Below are the code and all the weights of a small trained network. Each question names an input and a target symbol and asks about switching units off, where a switched-off unit gives its printed mean instead of its output.

import numpy as np


def w(rows, s, z=0):
    codes = np.array(rows[::2]) - 128.0
    scale = np.full(codes.shape[1], s)
    scale[-1] = z or s
    return codes * scale


def norm(h):
    return h / np.sqrt((h * h).mean(-1, keepdims=True) + 1e-5)


def f(y):
    return np.maximum(y, 0)


def softmax(a):
    e = np.exp(a - a.max(-1, keepdims=True))
    return e / e.sum(-1, keepdims=True)


def log_softmax(a):
    a = a - a.max(-1, keepdims=True)
    return a - np.log(np.exp(a).sum(-1, keepdims=True))


def net(x, mask):
    ids = ['ζθμξπτψ'.index(c) for c in x.split()]
    T = len(ids)
    res = E[ids] + P[:T]
    r = norm(res)
    for j in range(2):
        rows = slice(2 * j, 2 * j + 2)
        q, k, v = (r @ M[0][rows].T for M in (Q, K, V))
        z = softmax(np.where(np.tri(T) > 0, q @ k.T / 2**0.5, -1e9)) @ v
        o = O[0][rows]
        res = res + np.where(mask[j], z, o[:, -1]) @ o[:, :-1]
    y = f(norm(res) @ A[0][:, :-1].T + A[0][:, -1])
    res = res + np.where(mask[2:10], y, B[0][:, -1]) @ B[0][:, :-1]
    return log_softmax(norm(res)[-1] @ U[:, :-1].T + U[:, -1])


Q, K, V, O, A, B = {}, {}, {}, {}, {}, {}
E = w([
[67,159,245],'ζ',
[190,135,140],'θ',
[212,156,116],'μ',
[102,192,135],'ξ',
[109,35,97],'π',
[178,128,141],'τ',
[90,75,5],'ψ',
],0.017)
P = w([
[149,136,233],'0',
[144,126,217],'1',
[137,128,193],'2',
[126,123,160],'3',
[125,128,116],'4',
[128,133,86],'5',
[137,139,63],'6',
[143,146,22],'7',
[131,150,16],'8',
[137,156,2],'9',
[167,171,36],'10',
],0.0089)
Q[0] = w([
[232,201,140],'h0',
[134,117,44],'h0',
[10,62,234],'h1',
[72,1,116],'h1',
],0.012)
K[0] = w([
[74,158,120],'h0',
[123,135,71],'h0',
[68,112,217],'h1',
[79,3,123],'h1',
],0.02)
V[0] = w([
[43,174,107],'h0',
[133,197,164],'h0',
[48,134,33],'h1',
[57,1,148],'h1',
],0.0092)
O[0] = w([
[74,178,125,118],'h0',
[105,109,108,182],'h0',
[198,128,171,26],'h1',
[200,246,143,2],'h1',
],0.011,0.0046)
A[0] = w([
[106,202,22,215],'n0',
[181,78,126,195],'n1',
[116,125,22,57],'n2',
[142,113,71,18],'n3',
[179,102,186,159],'n4',
[126,131,59,64],'n5',
[72,255,72,90],'n6',
[174,110,114,5],'n7',
],0.015,0.0028)
B[0] = w([
[56,153,35,218],'n0',
[149,175,117,210],'n1',
[235,137,82,253],'n2',
[188,147,93,182],'n3',
[70,63,143,156],'n4',
[160,93,97,195],'n5',
[248,175,62,166],'n6',
[129,47,171,148],'n7',
],0.015,0.007)
U = w([
[92,183,172,159],'ζ',
[106,64,124,227],'θ',
[164,81,107,54],'μ',
[12,211,46,35],'ξ',
[252,137,201,63],'π',
[146,138,119,2],'τ',
[187,212,85,132],'ψ',
],0.012,0.0083)

Each question gives the input, a string of symbols that net reads in full, and the target symbol t.
The units are the heads (2 rows each of Q, K, V and O) and the neurons (one row each of A and B). Each row of codes is followed by its name. A weight is (code - 128) times the scale printed after its matrix; where a second scale follows, it is the last column's (O, A, B and U).
mask holds one flag per unit, heads first, then neurons. A switched-off unit (its flag False) gives its mean, the last column of its rows in O or B, instead of its output. The means were averaged over made-up inputs and are rounded, as every weight is.
A unit's drop is (log p(t) with every unit on - log p(t) with that unit switched off) / (log p(t) with every unit on - log p(t) with every unit switched off).
The circuit of an input: a set's keep is (log p(t) with only the set's units on - log p(t) with every unit switched off) / (log p(t) with every unit on - log p(t) with every unit switched off). Starting from all 10 units, units are removed one at a time, each time the one whose removal leaves the highest keep (on an exact tie, the one counted first), for as long as the keep stays at least 0.8.
circuit, biggest first: the units of the circuit, biggest drop first
unit that matters most: the unit with the biggest drop
top k neurons: the k neurons with the biggest drops, biggest first
heads that matter: for each layer, one digit per head in row order, 1 if its drop is at least 0.15 and else 0, layers parted by /
drop when u is switched off: that unit's drop, to one decimal
input μ μ ξ, target ξ: unit that matters most : h1
input θ π θ μ ξ τ τ ζ, target ζ: circuit, biggest first : n2; n0; h1
input π θ ξ ξ τ ψ θ ξ π θ ζ, target θ: circuit, biggest first : h1; n1
input ψ θ μ θ θ τ θ π π ζ, target θ: circuit, biggest first : h0; n2; n0
input θ ζ π, target π: circuit, biggest first : h1; h0; n0
input τ θ ξ, target θ: heads that matter : 01
input ζ θ τ, target θ: heads that matter : 00
input θ τ π ξ, target θ: heads that matter : 11
input μ μ τ ψ π ξ μ μ π, target ψ: top 2 neurons : n1; n0
input μ ψ μ θ, target θ: drop when n3 is switched off : 0.1
input τ μ θ θ θ τ ζ, target ζ: drop when h0 is switched off : 0.6
input θ τ μ, target θ: drop when n6 is switched off : 0.2
input θ π π, target π: drop when h1 is switched off : 1.1
